Below are the code and all the weights of a small trained network. Each question names an input and a target symbol and asks about switching units off, where a switched-off unit gives its printed mean instead of its output.

import numpy as np


def w(rows, s, z=0):
    codes = np.array(rows[::2]) - 128.0
    scale = np.full(codes.shape[1], s)
    scale[-1] = z or s
    return codes * scale


def f(y):
    return y / 2 * (1 + np.tanh(0.7978845608 * (y + 0.044715 * y**3)))


def softmax(a):
    e = np.exp(a - a.max(-1, keepdims=True))
    return e / e.sum(-1, keepdims=True)


def log_softmax(a):
    a = a - a.max(-1, keepdims=True)
    return a - np.log(np.exp(a).sum(-1, keepdims=True))


def net(x, mask):
    ids = ['αβγδζηθλμπστω'.index(c) for c in x.split()]
    T = len(ids)
    res = E[ids] + P[:T]
    r = res
    for j in range(3):
        rows = slice(4 * j, 4 * j + 4)
        q, k, v = (r @ M[0][rows].T for M in (Q, K, V))
        z = softmax(np.where(np.tri(T) > 0, q @ k.T / 4**0.5, -1e9)) @ v
        o = O[0][rows]
        res = res + np.where(mask[j], z, o[:, -1]) @ o[:, :-1]
    y = f(res @ A[0][:, :-1].T + A[0][:, -1])
    res = res + np.where(mask[3:11], y, B[0][:, -1]) @ B[0][:, :-1]
    return log_softmax(res[-1] @ U[:, :-1].T + U[:, -1])


Q, K, V, O, A, B = {}, {}, {}, {}, {}, {}
E = w([
[148,102,164,108,84,178,89,22],'α',
[57,173,107,180,103,222,127,81],'β',
[74,80,218,96,121,137,117,137],'γ',
[147,223,112,92,141,234,110,65],'δ',
[163,237,143,94,104,200,130,108],'ζ',
[130,133,71,182,249,188,192,144],'η',
[223,62,53,91,103,100,58,84],'θ',
[139,223,84,227,78,136,149,77],'λ',
[150,157,130,154,36,134,178,126],'μ',
[191,80,205,86,132,37,66,93],'π',
[156,164,196,102,112,147,247,179],'σ',
[187,116,156,191,99,75,154,20],'τ',
[60,90,22,168,128,209,149,169],'ω',
],0.018)
P = w([
[74,213,135,5,115,77,173,120],'0',
[171,195,195,164,75,149,150,191],'1',
[50,186,76,98,133,78,140,77],'2',
[197,170,173,180,81,161,148,185],'3',
[44,151,55,140,147,78,154,71],'4',
[214,141,153,193,81,164,150,184],'5',
[55,126,39,156,171,84,177,74],'6',
[238,116,139,193,97,170,149,176],'7',
[74,115,42,157,213,94,209,84],'8',
],0.011)
Q[0] = w([
[155,93,167,95,172,123,157,133],'H1',
[176,96,151,80,100,101,67,145],'H1',
[196,147,127,172,143,11,177,75],'H1',
[200,191,74,123,145,179,91,137],'H1',
[157,100,128,87,120,251,119,81],'H2',
[91,200,54,138,147,156,144,170],'H2',
[249,157,165,155,38,85,137,115],'H2',
[182,142,126,238,88,158,54,180],'H2',
[189,83,168,180,74,205,100,129],'H3',
[222,117,136,173,83,193,114,87],'H3',
[225,110,209,155,69,182,150,172],'H3',
[100,130,65,91,128,87,97,121],'H3',
],0.011)
K[0] = w([
[139,109,156,103,170,92,138,164],'H1',
[118,119,115,68,123,73,77,140],'H1',
[188,126,122,153,131,75,160,102],'H1',
[156,158,58,103,165,157,129,108],'H1',
[134,125,127,119,125,252,98,121],'H2',
[106,200,96,151,133,142,102,184],'H2',
[162,141,114,117,72,120,130,118],'H2',
[179,114,45,148,111,97,77,134],'H2',
[150,65,54,109,161,149,116,163],'H3',
[181,83,55,185,149,144,124,112],'H3',
[174,63,62,124,167,143,109,197],'H3',
[121,159,187,122,84,110,82,124],'H3',
],0.014)
V[0] = w([
[168,137,145,118,121,82,113,91],'H1',
[79,175,147,117,101,70,105,118],'H1',
[149,141,68,119,149,67,200,82],'H1',
[117,116,115,146,100,138,111,142],'H1',
[131,142,182,140,111,113,132,174],'H2',
[94,142,87,136,173,166,148,158],'H2',
[116,145,184,156,109,144,154,184],'H2',
[79,71,167,146,171,126,104,173],'H2',
[156,133,232,133,160,138,158,57],'H3',
[46,135,147,153,128,170,167,110],'H3',
[135,124,109,119,9,152,120,113],'H3',
[149,173,146,148,128,67,120,123],'H3',
],0.011)
O[0] = w([
[92,144,65,124,119,176,127,182,164],'H1',
[177,133,79,120,51,107,147,146,146],'H1',
[124,167,103,127,19,111,128,101,192],'H1',
[127,148,114,108,193,165,139,126,116],'H1',
[137,178,120,164,186,86,87,152,113],'H2',
[174,161,116,118,22,63,81,95,80],'H2',
[126,189,96,145,94,35,162,126,124],'H2',
[171,119,107,85,90,105,141,144,1],'H2',
[221,119,165,33,184,56,159,65,203],'H3',
[100,127,2,91,155,54,176,174,157],'H3',
[21,188,221,98,77,27,84,132,197],'H3',
[170,142,153,142,126,54,81,87,152],'H3',
],0.007,0.0094)
A[0] = w([
[161,184,165,137,126,169,49,178,79],'N1',
[67,165,98,167,103,144,77,37,180],'N2',
[182,155,194,90,155,127,201,83,109],'N3',
[193,170,160,217,80,70,93,174,167],'N4',
[85,110,49,154,153,119,151,61,22],'N5',
[141,117,186,65,16,78,111,127,196],'N6',
[155,55,255,89,87,141,3,168,254],'N7',
[71,202,186,208,112,148,104,72,183],'N8',
],0.0088,0.0039)
B[0] = w([
[116,27,140,12,113,255,61,117,149],'N1',
[126,125,157,110,217,95,216,187,238],'N2',
[5,165,122,171,132,140,112,98,205],'N3',
[186,99,200,132,204,135,14,136,176],'N4',
[69,193,237,50,99,141,109,130,170],'N5',
[204,158,91,204,47,152,148,161,228],'N6',
[153,137,115,117,94,76,204,74,200],'N7',
[135,21,47,64,88,122,104,137,253],'N8',
],0.0077,0.014)
U = w([
[187,160,13,101,43,87,199,91,199],'α',
[130,64,25,117,180,40,175,77,161],'β',
[130,74,167,121,192,88,204,123,68],'γ',
[95,115,101,102,171,156,103,68,98],'δ',
[140,161,124,107,98,164,56,116,127],'ζ',
[238,114,68,184,189,178,190,110,243],'η',
[169,54,121,117,99,146,144,122,58],'θ',
[201,70,73,130,170,83,108,128,116],'λ',
[169,118,160,168,81,132,103,163,115],'μ',
[227,132,184,108,152,133,164,106,1],'π',
[153,156,217,150,105,158,155,172,85],'σ',
[107,63,84,254,112,110,52,39,111],'τ',
[71,69,65,206,95,140,98,153,164],'ω',
],0.0065,0.004)

Each question gives the input, a string of symbols that net reads in full, and the target symbol t.
The units are the heads (4 rows each of Q, K, V and O) and the neurons (one row each of A and B). Each row of codes is followed by its name. A weight is (code - 128) times the scale printed after its matrix; where a second scale follows, it is the last column's (O, A, B and U).
mask holds one flag per unit, heads first, then neurons. A switched-off unit (its flag False) gives its mean, the last column of its rows in O or B, instead of its output. The means were averaged over made-up inputs and are rounded, as every weight is.
A unit's drop is (log p(t) with every unit on - log p(t) with that unit switched off) / (log p(t) with every unit on - log p(t) with every unit switched off).
The circuit of an input: a set's keep is (log p(t) with only the set's units on - log p(t) with every unit switched off) / (log p(t) with every unit on - log p(t) with every unit switched off). Starting from all 11 units, units are removed one at a time, each time the one whose removal leaves the highest keep (on an exact tie, the one counted first), for as long as the keep stays at least 0.8.
units of the circuit, in order: the units of the circuit, biggest drop first
top k neurons: the k neurons with the biggest drops, biggest first
heads that matter: for each layer, one digit per head in row order, 1 if its drop is at least 0.15 and else 0, layers parted by /
input τ γ π δ, target δ: heads that matter : 100
input π θ α γ, target θ: top 3 neurons : (N1 N8 N7)
input ω θ α π, target θ: heads that matter : 001
input α α θ α μ α τ β, target θ: top 2 neurons : (N8 N1)
input α λ σ τ, target τ: units of the circuit, in order : (N3 H3 N2)
input α π τ π, target π: heads that matter : 001
input λ π η τ α λ α η ω, target α: top 2 neurons : (N4 N3)
input ζ ζ δ ζ, target ζ: units of the circuit, in order : (N1 N2)
input γ α η γ, target η: units of the circuit, in order : (H3)
input α α γ, target α: units of the circuit, in order : (H2 N6 N4)
input θ π λ α π λ α η α, target γ: heads that matter : 000
input π α β θ ζ τ, target θ: units of the circuit, in order : (H3 N8 N1 H2)
input ω λ α τ α π λ λ, target ω: top 2 neurons : (N8 N7)
input α τ λ α λ μ, target μ: top 2 neurons : (N4 N6)
input η ω τ η γ ζ σ τ, target η: top 2 neurons : (N8 N3)
input γ η ω θ α τ ω θ, target θ: top neuron : (N1)
input σ α β α τ, target α: heads that matter : 101
input η α ω α δ ζ, target ω: heads that matter : 001
input λ α α λ τ α α ζ, target ζ: units of the circuit, in order : (N2 N1 N7)
input η λ α α λ, target β: heads that matter : 000
input α η π ω α β, target ω: units of the circuit, in order : (H3)
input θ τ π, target α: heads that matter : 101
input η σ π, target α: heads that matter : 100
input λ σ τ α α α, target α: top 3 neurons : (N7 N6 N4)
input δ γ ω η ζ α α ζ, target η: top 2 neurons : (N5 N8)
input ω η π λ α θ λ π, target θ: units of the circuit, in order : (H3 N1 N7 N8)
input τ τ τ τ α τ α γ, target γ: top 3 neurons : (N6 N8 N7)
input α α τ τ λ η μ λ, target η: top neuron : (N3)
